array([  3, 254, 165, 156, 227]) Out: 165
array([1500, 8712, 2871, 6408, 4264]) Out: 4264
array([24, 85, 76, 66, 84]) Out: 76
array([ 65, 682, 874, 744, 552]) Out: 682
array([116,  21, 229, 140, 139]) Out: 139
array([ -5,  45, -30,  26,   0]) Out: 0
---
[ 72 121 244  51  66 185] value 244

[[ 62 104  98 107 101]
 [ 49  89  41  87  97]
 [216 117 133  86  13]] value 98

[-23 -25 -20  47] value -20

[-10 -19  49 -43 -40  40 -16] value 49

[ -72  -55  134 -203  262  715 -540] value 134

[-289 -493  566 -721] value 566
---
-18.482	-10.600	-19.928	18.552	-9.682	2.904	-16.958 -> -16.958

-0.104	-0.139	0.099	-0.189	0.125 -> -0.104

-67.1	-54.8	-130.8	160.5	-89.2 -> -67.1

-0.065	-0.066	-0.021	-0.196	-0.092	-0.045
0.210	0.206	0.105	0.016	0.179	0.146
-> -0.066

0.029	0.057	0.009	0.011
0.048	0.081	0.003	-0.028
0.115	0.152	0.018	-0.136
-> 0.003

-0.55	-11.92	-8.56	-3.94	-3.54	7.74
15.06	9.39	18.80	18.37	7.93	-13.13
-11.66	-9.15	-11.27	-18.29	-1.42	6.01
-> -11.92

-38.5	-170.8	108.5	-42.9 -> -38.5

1.5	14.7	6.0	-5.6	9.2	8.5	3.3
-12.3	-16.7	-9.3	-0.4	-5.1	5.3	-3.3
-> -9.3
---
[[ 43 -22 -55 -41]
 [ 70 -82 -31  77]
 [-50  27 -43 -25]] ⇒ -43

[[-62  31  10  32 -35]
 [-33  14 -80  28   8]
 [ 43 -21  68 -29   2]] ⇒ -29

[[-43  71  36  13 -50 -37]
 [-29  72  28   6 -44 -40]
 [-28  67  27  40 -61 -20]] ⇒ -61

[[71  8  0 -2  1 49]
 [32  1  1  1 14 83]
 [-1  0  6 68 53  3]] ⇒ 53

[[-18  25   5   5   4  64  28]
 [-47   5 -12 -38  -6  -9   0]
 [ 15 -14   5  17   4 -20  18]] ⇒ -20

[[-33  56  -7  23  57]
 [ -4 -18 -62 -12  13]
 [-21  21  24 -52 -48]] ⇒ -52

[[ -3 -53  54 -23  30  -8]
 [-43 -70   9 -12  -6  12]
 [ 47  42  26 -17  -3  48]] ⇒ -3

[[-70   8  52 -20]
 [ 68 -43 -79  29]
 [-58 -17  37 -61]] ⇒ 37

[[-65  49   5   4   2  41]
 [-41  54   4  37  -5  41]
 [-63  16 -10  -2   2  31]] ⇒ 2
---
[ 1.62 -1.67 -0.21 -1.57 -0.83] yields -0.21

[[ 0.905  1.209  0.934  0.790]
 [ 0.892  0.522  0.947  0.816]
 [ 0.979 -1.392  1.024  0.889]] yields -1.392

[ 1.0 -0.3 -1.9  0.7  1.7 -0.6] yields 0.7

[[  6.962  13.110   8.256   9.208   7.938   9.873   6.861]
 [ 18.951 -21.657  -7.807  -2.621  13.658  -6.541  11.027]
 [  6.328  12.037  10.970  10.090   6.986  10.089   6.973]] yields 6.986

[[-177.577    7.420  -42.165   57.134 -101.622  -94.415]
 [  22.029  174.758    0.863   17.811 -102.917   28.746]
 [  80.503   96.530  -36.187  -66.492   -3.539 -123.437]] yields -66.492

[[-0.054  0.127 -0.017 -0.108  0.087 -0.028  0.043]
 [ 0.040  0.170  0.027 -0.162 -0.142 -0.016  0.054]] yields -0.142

[ 1.71  1.10  1.28 -1.29] yields 1.10

[ 178.35  101.17   86.75  146.39  162.64  -34.28 -140.66] yields 162.64

[[-0.04  0.10 -0.02  0.01  0.23  0.00  0.03]
 [-0.12  0.05 -0.11 -0.11  0.10 -0.11 -0.07]
 [-0.02 -0.17  0.07  0.11 -0.05  0.05  0.17]] yields -0.05
---
[5, 46, 23, 32, 52, 35, 96] 32, 96
[24, 40, 83, 12, 27, 31, 18] 12, 83
[154, 112, 218, 1, 174] 218, 218
[24, 36, 12, -37, 7] 12, 36
[989, 534, 248, 709, 787, 802, 702] 709, 989
[715, -406, -901, 346, 435] -901, 715
[630, -714, 295, 317, 454] 295, 630
[[35, 123, 183, 99, 162], [59, 47, 94, 197, 43], [92, 85, 75, 143, 6]] 94, 197
